Below are the code and all the weights of a small trained network. Each question names an input and a class and asks about switching units off, where a switched-off unit gives its printed mean instead of its output.

import numpy as np


def w(rows, s, z=0):
    codes = np.array(rows[::2]) - 128.0
    scale = np.full(codes.shape[1], s)
    scale[-1] = z or s
    return codes * scale


def f(y):
    return np.maximum(y, 0)


def log_softmax(a):
    a = a - a.max(-1, keepdims=True)
    return a - np.log(np.exp(a).sum(-1, keepdims=True))


def net(x, mask):
    res = np.array(x, float).reshape(1, 5) / 4 @ E
    y = f(res @ A[0][:, :-1].T + A[0][:, -1])
    res = res + np.where(mask, y, B[0][:, -1]) @ B[0][:, :-1]
    return log_softmax(res[-1] @ U[:, :-1].T + U[:, -1])


A, B = {}, {}
E = w([
[230,99,40,131,163,57,174],'x0',
[208,255,179,216,60,167,219],'x1',
[105,160,67,155,213,165,217],'x2',
[145,176,110,124,244,104,155],'x3',
[149,154,105,22,124,64,234],'x4',
],0.0071)
A[0] = w([
[54,92,112,150,101,176,76,99],'N0',
[137,63,52,5,167,46,125,196],'N1',
[115,186,103,125,151,158,225,252],'N2',
[149,106,138,110,106,143,93,81],'N3',
[191,162,99,242,86,132,158,114],'N4',
[114,128,150,90,31,156,114,194],'N5',
[157,161,221,75,75,93,106,129],'N6',
],0.015,0.0029)
B[0] = w([
[86,85,135,154,126,190,117,198],'N0',
[185,101,140,85,89,178,27,253],'N1',
[153,158,147,217,164,147,137,216],'N2',
[134,168,88,177,104,119,121,156],'N3',
[224,148,159,111,111,134,146,214],'N4',
[66,92,165,73,72,135,185,197],'N5',
[123,104,3,126,76,91,142,185],'N6',
],0.021,0.017)
U = w([
[146,196,150,143,199,156,67,48],'0',
[255,179,175,171,145,117,172,155],'1',
[165,169,84,153,140,94,109,129],'2',
[104,129,86,101,35,95,202,36],'3',
[37,139,139,210,128,198,128,179],'4',
[143,140,134,103,156,78,126,1],'5',
[164,86,168,79,51,208,66,225],'6',
],0.0092,0.0033)

Each question gives the input, the list of numbers given to net, and the class t.
The units are the neurons (one row each of A and B). Each row of codes is followed by its name. A weight is (code - 128) times the scale printed after its matrix; where a second scale follows, it is the last column's (A, B and U).
mask holds one flag per neuron, in row order. A switched-off neuron (its flag False) gives its mean, the last column of its row in B, instead of its output. The means were averaged over made-up inputs and are rounded, as every weight is.
A unit's drop is (log p(t) with every unit on - log p(t) with that unit switched off) / (log p(t) with every unit on - log p(t) with every unit switched off).
The circuit of an input: a set's keep is (log p(t) with only the set's units on - log p(t) with every unit switched off) / (log p(t) with every unit on - log p(t) with every unit switched off). Starting from all 7 units, units are removed one at a time, each time the one whose removal leaves the highest keep (on an exact tie, the one counted first), for as long as the keep stays at least 0.8.
units of the circuit, in order: the units of the circuit, biggest drop first
most important unit: the unit with the biggest drop
top k neurons: the k neurons with the biggest drops, biggest first
drop when u is switched off: that unit's drop, to one decimal
input [-1,0,1,4,-1], class 0: units of the circuit, in order	(N4 N5 N0)
input [0,-3,8,3,0], class 0: units of the circuit, in order	(N4 N2 N5)
input [0,7,1,-7,-4], class 1: most important unit	N4
input [-6,7,5,-4,-4], class 1: top 2 neurons	(N4 N1)
input [-6,-7,4,6,-6], class 4: top 3 neurons	(N1 N4 N0)
input [7,4,-3,-8,0], class 3: top 2 neurons	(N1 N2)
input [-4,-6,-1,-8,-4], class 4: top 2 neurons	(N1 N0)
input [3,-2,7,7,0], class 0: top 2 neurons	(N2 N4)
input [-8,4,5,7,-8], class 4: top 2 neurons	(N0 N1)
input [4,8,-6,-7,-7], class 3: top 2 neurons	(N1 N5)
input [-4,-1,4,-5,3], class 4: top 2 neurons	(N1 N4)
input [-6,-3,7,-4,0], class 4: drop when N6 is switched off	0.0
input [-2,3,-7,-5,-5], class 3: drop when N1 is switched off	0.2
input [-2,8,-3,-5,8], class 3: most important unit	N6
input [-2,-3,-2,-3,-8], class 4: drop when N1 is switched off	0.5
